Here is a tiny trained network, its code and every weight. The questions are about switching its units off for an input and a target symbol, where a switched-off unit gives its printed mean instead of its output.

import numpy as np


def w(rows, s, z=0):
    codes = np.array(rows[::2]) - 128.0
    scale = np.full(codes.shape[1], s)
    scale[-1] = z or s
    return codes * scale


def f(y):
    return np.maximum(y, 0)


def softmax(a):
    e = np.exp(a - a.max(-1, keepdims=True))
    return e / e.sum(-1, keepdims=True)


def log_softmax(a):
    a = a - a.max(-1, keepdims=True)
    return a - np.log(np.exp(a).sum(-1, keepdims=True))


def net(x, mask):
    ids = ['βεζθμπψω'.index(c) for c in x.split()]
    T = len(ids)
    res = E[ids] + P[:T]
    r = res
    for j in range(3):
        rows = slice(3 * j, 3 * j + 3)
        q, k, v = (r @ M[0][rows].T for M in (Q, K, V))
        z = softmax(np.where(np.tri(T) > 0, q @ k.T / 3**0.5, -1e9)) @ v
        o = O[0][rows]
        res = res + np.where(mask[j], z, o[:, -1]) @ o[:, :-1]
    y = f(res @ A[0][:, :-1].T + A[0][:, -1])
    res = res + np.where(mask[3:15], y, B[0][:, -1]) @ B[0][:, :-1]
    return log_softmax(res[-1] @ U[:, :-1].T + U[:, -1])


Q, K, V, O, A, B = {}, {}, {}, {}, {}, {}
E = w([
[240,167,91,57,117,66,125,129],'β',
[187,58,189,67,128,105,153,185],'ε',
[202,134,219,79,193,107,95,118],'ζ',
[198,219,156,116,179,86,57,84],'θ',
[87,113,172,121,190,152,131,170],'μ',
[131,137,242,149,127,142,98,192],'π',
[193,103,57,65,65,109,171,181],'ψ',
[156,119,156,109,7,69,126,188],'ω',
],0.013)
P = w([
[238,86,132,141,120,224,144,167],'0',
[114,153,123,122,175,102,134,158],'1',
[153,100,78,243,114,172,112,140],'2',
[139,60,217,107,118,86,134,88],'3',
[112,156,107,96,181,93,120,165],'4',
[144,115,93,236,114,159,146,121],'5',
[132,56,230,84,118,95,146,75],'6',
[107,162,95,76,178,91,106,177],'7',
[137,126,109,240,119,151,171,104],'8',
[122,62,221,71,109,105,134,86],'9',
[101,167,95,60,167,85,85,194],'10',
[135,136,126,252,125,130,197,94],'11',
[118,53,191,67,125,107,126,113],'12',
],0.017)
Q[0] = w([
[87,131,93,134,95,124,92,79],'H0',
[202,78,227,55,147,113,153,152],'H0',
[83,113,118,94,148,163,107,117],'H0',
[154,75,160,163,75,125,121,97],'H1',
[143,198,122,86,147,138,16,226],'H1',
[125,13,220,50,116,27,89,96],'H1',
[144,208,110,104,166,125,97,247],'H2',
[118,99,209,24,107,54,120,83],'H2',
[142,193,55,203,90,145,150,86],'H2',
],0.012)
K[0] = w([
[121,89,103,181,109,163,97,83],'H0',
[68,185,120,2,143,97,75,210],'H0',
[172,58,134,122,160,175,102,122],'H0',
[78,132,131,189,100,110,96,178],'H1',
[175,106,147,152,143,211,87,145],'H1',
[134,143,109,52,162,127,23,242],'H1',
[242,111,160,160,93,233,113,124],'H2',
[121,105,114,8,120,128,11,169],'H2',
[147,125,146,172,124,57,220,62],'H2',
],0.012)
V[0] = w([
[197,118,144,54,145,153,87,164],'H0',
[51,144,134,106,172,72,144,130],'H0',
[117,101,116,184,151,93,49,142],'H0',
[157,131,157,110,127,205,100,155],'H1',
[74,7,150,115,184,152,170,168],'H1',
[140,44,136,76,129,141,184,112],'H1',
[83,205,57,181,217,219,152,139],'H2',
[88,135,133,208,35,140,91,166],'H2',
[120,178,255,139,204,112,29,91],'H2',
],0.0091)
O[0] = w([
[174,115,154,191,156,74,190,99,255],'H0',
[180,161,94,149,133,180,117,228,139],'H0',
[120,117,81,109,155,132,165,115,134],'H0',
[70,99,157,78,180,115,169,99,214],'H1',
[103,140,85,54,246,218,146,223,130],'H1',
[88,85,40,103,139,145,73,183,157],'H1',
[179,107,37,185,199,78,255,150,84],'H2',
[134,228,159,150,73,176,203,115,90],'H2',
[87,53,114,76,193,194,190,6,106],'H2',
],0.0087,0.0086)
A[0] = w([
[70,164,103,191,113,39,186,131,154],'N0',
[178,124,102,221,78,122,156,29,50],'N1',
[178,122,65,154,196,175,103,197,132],'N2',
[169,38,112,219,147,115,157,82,235],'N3',
[72,159,90,74,172,87,106,207,2],'N4',
[139,150,88,254,171,236,112,76,76],'N5',
[85,16,122,99,152,74,120,63,117],'N6',
[175,169,175,100,145,215,235,125,109],'N7',
[143,73,110,212,76,204,151,186,27],'N8',
[129,128,219,16,146,162,112,157,155],'N9',
[101,106,147,109,124,159,184,49,57],'N10',
[173,71,111,43,112,69,110,152,62],'N11',
],0.0089,0.005)
B[0] = w([
[83,179,146,127,163,184,150,86,182],'N0',
[124,28,53,128,87,133,87,160,201],'N1',
[148,139,121,147,40,160,125,48,186],'N2',
[150,232,149,57,116,174,172,148,245],'N3',
[187,75,195,117,120,144,160,111,200],'N4',
[111,82,175,238,157,140,44,138,162],'N5',
[163,146,97,166,168,194,81,158,250],'N6',
[139,127,120,109,65,60,31,204,184],'N7',
[109,62,157,66,137,2,221,46,155],'N8',
[52,125,46,102,102,128,137,123,247],'N9',
[103,121,140,147,140,27,180,98,179],'N10',
[60,153,173,198,168,140,113,97,222],'N11',
],0.0087,0.015)
U = w([
[167,248,18,79,81,164,73,229,165],'β',
[226,57,168,71,125,102,180,118,169],'ε',
[224,154,181,145,107,202,60,179,20],'ζ',
[107,96,31,168,136,114,56,134,135],'θ',
[99,227,155,146,161,142,171,120,167],'μ',
[127,85,148,159,174,14,98,160,125],'π',
[108,129,38,66,142,3,164,163,251],'ψ',
[106,131,167,65,63,144,102,47,28],'ω',
],0.007,0.0031)

Each question gives the input, a string of symbols that net reads in full, and the target symbol t.
The units are the heads (3 rows each of Q, K, V and O) and the neurons (one row each of A and B). Each row of codes is followed by its name. A weight is (code - 128) times the scale printed after its matrix; where a second scale follows, it is the last column's (O, A, B and U).
mask holds one flag per unit, heads first, then neurons. A switched-off unit (its flag False) gives its mean, the last column of its rows in O or B, instead of its output. The means were averaged over made-up inputs and are rounded, as every weight is.
A unit's drop is (log p(t) with every unit on - log p(t) with that unit switched off) / (log p(t) with every unit on - log p(t) with every unit switched off).
The circuit of an input: a set's keep is (log p(t) with only the set's units on - log p(t) with every unit switched off) / (log p(t) with every unit on - log p(t) with every unit switched off). Starting from the 12 units with the biggest drops (on a tie, the unit counted first), units are removed one at a time, each time the one whose removal leaves the highest keep (on an exact tie, the one counted first), for as long as the keep stays at least 0.8.
units of the circuit, in order: the units of the circuit, biggest drop first
unit that matters most: the unit with the biggest drop
k most important neurons: the k neurons with the biggest drops, biggest first
heads that matter: for each layer, one digit per head in row order, 1 if its drop is at least 0.15 and else 0, layers parted by /
input θ ω ζ ζ μ θ ζ β β μ ψ β, target β: units of the circuit, in order -> [N3, N11, H2]
input π π ψ ω, target ψ: unit that matters most -> N10
input ζ π θ θ ω, target θ: units of the circuit, in order -> [H2, N3, N6]
input ζ β θ μ, target ζ: units of the circuit, in order -> [H1, N6, H2, N3]
input π ω μ ζ π, target ψ: heads that matter -> 011
input ζ ω ω ψ ψ ζ ω, target π: heads that matter -> 001
input ζ ε β π ε μ β ω ε θ μ, target θ: heads that matter -> 001
input ζ β ψ ε ε β ε ψ ψ ψ θ μ θ, target ε: heads that matter -> 011
input θ ζ ζ μ ζ ω π ζ ζ θ β, target μ: heads that matter -> 010
input ζ ζ ε ε ε ζ θ ω ζ π ζ, target θ: units of the circuit, in order -> [H2, N3, N6]
input ζ ω β θ π ψ ε θ ω, target ω: units of the circuit, in order -> [H0, N6, H1]
input μ π θ ε, target ψ: 3 most important neurons -> [N10, N7, N9]
input θ ω ε θ ζ β θ π ζ μ ψ π ε, target π: units of the circuit, in order -> [H2, N3]
input ζ ω ψ π ε β ψ ε, target θ: unit that matters most -> H2
input ζ ε μ ε ψ ζ θ ε θ θ ε β ψ, target θ: 3 most important neurons -> [N3, N9, N11]
input θ π ε, target ε: heads that matter -> 000
input μ β ζ μ ζ ψ ε ω ζ, target ζ: units of the circuit, in order -> [N9, N10]
input β ζ θ β π π θ, target ψ: 2 most important neurons -> [N10, N7]
input ω ω ζ π ζ ζ θ, target μ: heads that matter -> 001
input μ ζ μ ζ ψ ω ω θ, target ε: most important neuron -> [N4]
input ζ θ ε ζ ω ω ψ ζ π, target π: heads that matter -> 001
input θ θ ε θ ζ ζ μ ω ω ω π, target μ: units of the circuit, in order -> [N1, N7]
input ω ψ ω θ, target π: 2 most important neurons -> [N3, N6]
